Below is a small trained network, with its code and all its weights. Each question gives an input and a class and asks what happens when units are switched off, that is, made to give their printed mean instead of their output.

import numpy as np


def w(rows, s, z=0):
    codes = np.array(rows[::2]) - 128.0
    scale = np.full(codes.shape[1], s)
    scale[-1] = z or s
    return codes * scale


def f(y):
    return np.maximum(y, 0)


def log_softmax(a):
    a = a - a.max(-1, keepdims=True)
    return a - np.log(np.exp(a).sum(-1, keepdims=True))


def net(x, mask):
    res = np.array(x, float).reshape(1, 4) / 4 @ E
    y = f(res @ A[0][:, :-1].T + A[0][:, -1])
    res = res + np.where(mask, y, B[0][:, -1]) @ B[0][:, :-1]
    return log_softmax(res[-1] @ U[:, :-1].T + U[:, -1])


A, B = {}, {}
E = w([
[150,252,177,114,182,125,136,39,173,127,165],'x0',
[45,38,130,82,138,98,184,6,135,58,114],'x1',
[119,30,254,128,54,69,38,97,74,146,145],'x2',
[83,133,67,200,66,84,106,63,137,78,212],'x3',
],0.0084)
A[0] = w([
[142,109,111,130,115,131,128,218,123,142,127,127],'neuron 0',
[113,57,94,122,125,121,155,97,126,124,117,127],'neuron 1',
[120,169,87,105,167,138,167,112,140,106,123,238],'neuron 2',
[132,105,115,128,124,143,120,255,119,142,107,150],'neuron 3',
[107,114,49,118,163,133,179,49,138,109,105,30],'neuron 4',
[134,151,125,108,158,147,150,176,136,138,106,2],'neuron 5',
[129,143,166,140,110,126,95,159,115,155,129,147],'neuron 6',
[117,116,22,152,116,130,147,144,125,125,154,28],'neuron 7',
[124,83,165,74,157,128,161,148,122,129,89,166],'neuron 8',
[133,112,141,105,148,133,129,216,122,141,95,136],'neuron 9',
[136,177,117,154,124,119,119,156,136,131,136,42],'neuron 10',
[139,182,148,143,148,124,112,108,133,150,130,18],'neuron 11',
[114,95,143,142,96,116,115,37,126,113,148,175],'neuron 12',
],0.018,0.0039)
B[0] = w([
[91,162,157,203,82,73,145,92,149,123,152,214],'neuron 0',
[121,101,250,57,113,144,102,101,116,110,172,210],'neuron 1',
[142,111,7,124,157,157,172,130,133,130,92,219],'neuron 2',
[110,164,75,248,50,67,168,117,107,191,178,252],'neuron 3',
[159,177,24,72,127,156,188,197,135,85,204,220],'neuron 4',
[151,116,91,93,148,109,67,74,109,111,231,183],'neuron 5',
[148,117,41,104,206,135,107,97,139,99,119,199],'neuron 6',
[132,213,108,199,121,138,144,182,164,68,19,201],'neuron 7',
[150,98,91,83,216,182,139,102,133,188,79,212],'neuron 8',
[124,135,23,151,104,65,158,114,132,141,208,221],'neuron 9',
[143,94,107,63,162,145,193,137,119,127,131,177],'neuron 10',
[70,134,149,106,32,169,230,185,130,108,142,178],'neuron 11',
[137,56,176,138,126,69,32,99,90,151,222,224],'neuron 12',
],0.013,0.016)
U = w([
[142,196,64,164,126,115,151,148,152,93,146,145],'0',
[108,129,162,88,84,128,105,154,110,42,166,106],'1',
[151,132,92,63,177,174,175,122,127,128,152,187],'2',
[89,137,152,185,78,55,81,83,99,144,166,252],'3',
[118,203,102,176,143,174,165,184,188,102,6,6],'4',
[126,105,198,114,175,140,43,109,113,129,60,12],'5',
],0.011,0.0028)

Each question gives the input, the list of numbers given to net, and the class t.
The units are the neurons (one row each of A and B). Each row of codes is followed by its name. A weight is (code - 128) times the scale printed after its matrix; where a second scale follows, it is the last column's (A, B and U).
mask holds one flag per neuron, in row order. A switched-off neuron (its flag False) gives its mean, the last column of its row in B, instead of its output. The means were averaged over made-up inputs and are rounded, as every weight is.
A unit's drop is (log p(t) with every unit on - log p(t) with that unit switched off) / (log p(t) with every unit on - log p(t) with every unit switched off).
The circuit of an input: a set's keep is (log p(t) with only the set's units on - log p(t) with every unit switched off) / (log p(t) with every unit on - log p(t) with every unit switched off). Starting from the 12 units with the biggest drops (on a tie, the unit counted first), units are removed one at a time, each time the one whose removal leaves the highest keep (on an exact tie, the one counted first), for as long as the keep stays at least 0.8.
circuit, biggest first: the units of the circuit, biggest drop first
most important unit: the unit with the biggest drop
k most important neurons: the k neurons with the biggest drops, biggest first
drop when u is switched off: that unit's drop, to one decimal
input [6,-5,-7,-3], class 2: most important unit : neuron 10
input [2,-4,-8,4], class 4: circuit, biggest first : neuron 7; neuron 12
input [-3,-6,-2,7], class 4: circuit, biggest first : neuron 7; neuron 12
input [3,-3,-2,-1], class 2: 2 most important neurons : neuron 3; neuron 7
input [3,7,1,5], class 1: circuit, biggest first : neuron 4; neuron 3; neuron 12
input [1,0,-8,4], class 4: circuit, biggest first : neuron 7; neuron 12
input [6,-1,1,-1], class 2: 2 most important neurons : neuron 7; neuron 3
input [0,0,4,-4], class 2: 2 most important neurons : neuron 8; neuron 12
input [-1,-7,4,1], class 3: 3 most important neurons : neuron 4; neuron 2; neuron 7
input [8,2,-2,-3], class 2: 2 most important neurons : neuron 3; neuron 7
input [-7,7,0,1], class 1: 2 most important neurons : neuron 1; neuron 4
input [-7,-8,4,-8], class 3: 2 most important neurons : neuron 3; neuron 0
input [8,0,3,1], class 3: 2 most important neurons : neuron 4; neuron 12
input [-5,-2,-5,7], class 4: circuit, biggest first : neuron 7
input [6,0,-4,-3], class 2: drop when neuron 3 is switched off : 0.2
input [-6,-2,-1,-3], class 3: drop when neuron 3 is switched off : 0.1
input [-4,-5,1,-5], class 3: drop when neuron 1 is switched off : 0.0
input [7,-6,4,0], class 2: 2 most important neurons : neuron 7; neuron 3
